Here is a tiny trained network, its code and every weight. The questions are about switching its units off for an input and a class, where a switched-off unit gives its printed mean instead of its output.

import numpy as np


def w(rows, s, z=0):
    codes = np.array(rows[::2]) - 128.0
    scale = np.full(codes.shape[1], s)
    scale[-1] = z or s
    return codes * scale


def norm(h):
    return h / np.sqrt((h * h).mean(-1, keepdims=True) + 1e-5)


def f(y):
    return y / 2 * (1 + np.tanh(0.7978845608 * (y + 0.044715 * y**3)))


def log_softmax(a):
    a = a - a.max(-1, keepdims=True)
    return a - np.log(np.exp(a).sum(-1, keepdims=True))


def net(x, mask):
    res = np.array(x, float).reshape(1, 5) / 4 @ E
    u = 0
    for l in range(4):
        y = f(norm(res) @ A[l][:, :-1].T + A[l][:, -1])
        res = res + np.where(mask[u : u + 10], y, B[l][:, -1]) @ B[l][:, :-1]
        u += 10
    return log_softmax(norm(res)[-1] @ U[:, :-1].T + U[:, -1])


A, B = {}, {}
E = w([
[70,83,126,82,76,58],'x0',
[43,227,118,159,104,120],'x1',
[254,184,163,99,109,190],'x2',
[182,125,60,178,70,104],'x3',
[156,123,125,150,166,50],'x4',
],0.0068)
A[0] = w([
[103,92,47,203,104,104,82],'0.n1',
[109,193,138,165,62,135,2],'0.n2',
[149,166,228,60,208,110,12],'0.n3',
[63,110,255,144,212,73,47],'0.n4',
[172,63,232,150,179,194,131],'0.n5',
[228,42,107,44,126,138,119],'0.n6',
[113,50,30,117,67,181,76],'0.n7',
[73,117,176,170,177,107,15],'0.n8',
[131,65,64,88,193,132,108],'0.n9',
[154,159,140,87,33,18,14],'0.n10',
],0.0076,0.0025)
B[0] = w([
[54,113,118,170,146,38,200],'0.n1',
[83,110,106,169,172,104,147],'0.n2',
[138,48,252,242,164,123,187],'0.n3',
[120,44,81,59,163,152,202],'0.n4',
[66,92,115,123,1,178,230],'0.n5',
[113,160,88,91,139,57,255],'0.n6',
[179,65,189,207,81,159,172],'0.n7',
[102,95,16,69,107,97,143],'0.n8',
[117,41,128,149,118,94,168],'0.n9',
[190,120,226,203,130,65,183],'0.n10',
],0.006,0.0039)
A[1] = w([
[36,235,221,119,10,178,40],'1.n1',
[71,88,214,43,185,146,105],'1.n2',
[104,92,202,2,189,180,21],'1.n3',
[149,189,60,145,7,31,173],'1.n4',
[89,107,117,137,142,84,181],'1.n5',
[171,80,122,229,220,230,85],'1.n6',
[160,199,177,37,195,35,3],'1.n7',
[104,162,120,150,121,131,49],'1.n8',
[133,122,82,23,13,47,116],'1.n9',
[197,134,210,225,144,144,145],'1.n10',
],0.0066,0.0019)
B[1] = w([
[128,105,49,112,116,107,215],'1.n1',
[62,121,136,139,124,97,204],'1.n2',
[72,132,89,198,154,101,189],'1.n3',
[124,117,120,174,254,139,255],'1.n4',
[158,175,191,37,118,145,197],'1.n5',
[153,110,176,92,135,155,171],'1.n6',
[204,163,219,146,96,129,140],'1.n7',
[119,129,123,118,141,123,118],'1.n8',
[182,132,194,145,115,179,209],'1.n9',
[127,119,83,138,37,145,206],'1.n10',
],0.0079,0.0037)
A[2] = w([
[199,143,64,118,78,221,150],'2.n1',
[212,156,112,180,121,153,104],'2.n2',
[73,122,254,49,128,149,36],'2.n3',
[241,145,86,110,84,221,255],'2.n4',
[161,57,108,181,97,132,149],'2.n5',
[174,125,7,100,177,247,184],'2.n6',
[119,226,161,169,147,96,22],'2.n7',
[140,179,188,159,121,95,142],'2.n8',
[147,71,179,70,174,220,59],'2.n9',
[217,105,168,86,135,60,72],'2.n10',
],0.0083,0.0027)
B[2] = w([
[86,157,151,183,149,245,212],'2.n1',
[85,84,148,95,92,176,189],'2.n2',
[96,12,196,145,81,75,170],'2.n3',
[31,255,83,134,87,194,255],'2.n4',
[68,85,224,93,171,168,201],'2.n5',
[126,130,221,173,150,210,206],'2.n6',
[121,134,156,132,157,107,150],'2.n7',
[103,149,191,134,109,171,155],'2.n8',
[116,150,169,222,98,108,162],'2.n9',
[187,85,30,80,99,194,179],'2.n10',
],0.0073,0.0054)
A[3] = w([
[147,91,149,5,139,162,131],'3.n1',
[95,64,200,204,80,100,115],'3.n2',
[138,28,124,172,179,155,253],'3.n3',
[254,162,141,97,29,163,86],'3.n4',
[153,80,126,162,146,149,126],'3.n5',
[57,144,63,54,116,163,89],'3.n6',
[21,117,75,44,186,197,152],'3.n7',
[138,190,156,154,152,94,143],'3.n8',
[101,108,18,50,104,106,101],'3.n9',
[126,42,126,51,91,229,72],'3.n10',
],0.0095,0.0037)
B[3] = w([
[89,198,141,210,158,109,151],'3.n1',
[141,174,220,117,102,73,248],'3.n2',
[174,217,127,74,32,120,254],'3.n3',
[131,28,142,232,254,163,163],'3.n4',
[189,137,117,103,65,124,151],'3.n5',
[158,102,122,101,136,144,165],'3.n6',
[117,72,102,55,94,122,238],'3.n7',
[74,139,183,143,145,92,147],'3.n8',
[96,108,66,116,109,173,149],'3.n9',
[118,198,186,157,64,126,207],'3.n10',
],0.0086,0.0065)
U = w([
[122,173,154,163,110,252,136],'0',
[236,122,100,113,120,107,68],'1',
[166,133,116,99,191,156,2],'2',
[122,121,213,118,59,89,170],'3',
[85,86,72,70,138,121,163],'4',
[93,190,101,196,187,93,109],'5',
[179,88,162,182,173,155,129],'6',
],0.02,0.0097)

Each question gives the input, the list of numbers given to net, and the class t.
The units are the neurons (one row each of A and B). Each row of codes is followed by its name. A weight is (code - 128) times the scale printed after its matrix; where a second scale follows, it is the last column's (A, B and U).
mask holds one flag per neuron, layer by layer. A switched-off neuron (its flag False) gives its mean, the last column of its row in B, instead of its output. The means were averaged over made-up inputs and are rounded, as every weight is.
A unit's drop is (log p(t) with every unit on - log p(t) with that unit switched off) / (log p(t) with every unit on - log p(t) with every unit switched off).
The circuit of an input: a set's keep is (log p(t) with only the set's units on - log p(t) with every unit switched off) / (log p(t) with every unit on - log p(t) with every unit switched off). Starting from the 12 units with the biggest drops (on a tie, the unit counted first), units are removed one at a time, each time the one whose removal leaves the highest keep (on an exact tie, the one counted first), for as long as the keep stays at least 0.8.
circuit, biggest first: the units of the circuit, biggest drop first
unit that matters most: the unit with the biggest drop
top k neurons: the k neurons with the biggest drops, biggest first
top k neurons in layer l: the k neurons of layer l with the biggest drops, biggest first
drop of u: that unit's drop, to one decimal
input [2,6,2,7,1], class 5: circuit, biggest first	1.n4
input [-1,4,2,-3,-3], class 4: circuit, biggest first	1.n1, 3.n7
input [-1,-6,-1,6,5], class 1: circuit, biggest first	0.n6, 2.n10
input [1,4,-2,-1,6], class 4: top 4 neurons	0.n8, 0.n4, 2.n6, 0.n5
input [2,-7,2,0,7], class 6: top 2 neurons	3.n4, 0.n6
input [8,-6,2,4,7], class 1: circuit, biggest first	2.n4, 2.n10
input [-3,-1,-8,6,-7], class 3: top 2 neurons in layer 0	0.n7, 0.n1
input [4,-6,-3,4,1], class 1: top 3 neurons in layer 0	0.n6, 0.n5, 0.n3
input [3,-7,0,6,4], class 1: top 3 neurons	0.n6, 1.n4, 2.n10
input [1,2,7,-6,1], class 3: top 2 neurons	0.n3, 1.n2
input [-4,0,-7,2,-6], class 3: top 2 neurons	0.n7, 2.n4
input [-2,4,1,0,2], class 5: top 2 neurons in layer 3	3.n8, 3.n3
input [-5,-8,-4,0,-5], class 3: top 2 neurons in layer 1	1.n10, 1.n1
input [-3,5,-5,-7,8], class 4: unit that matters most	0.n4
input [-1,4,2,8,4], class 5: top 2 neurons	0.n3, 1.n4
input [0,-4,6,4,6], class 0: top 2 neurons in layer 2	2.n4, 2.n2
input [-3,-4,2,-3,-1], class 3: top 2 neurons	0.n3, 0.n6
input [7,-6,6,4,1], class 6: top 2 neurons	3.n4, 0.n6
input [-6,2,-6,7,0], class 5: top 2 neurons	0.n1, 0.n3
input [-2,6,-3,7,-6], class 5: unit that matters most	0.n1
input [1,-3,7,-1,8], class 0: top 2 neurons in layer 0	0.n5, 0.n1
input [7,-1,8,2,4], class 6: drop of 3.n4	0.3
input [6,3,5,-1,7], class 6: top 2 neurons	3.n4, 2.n10
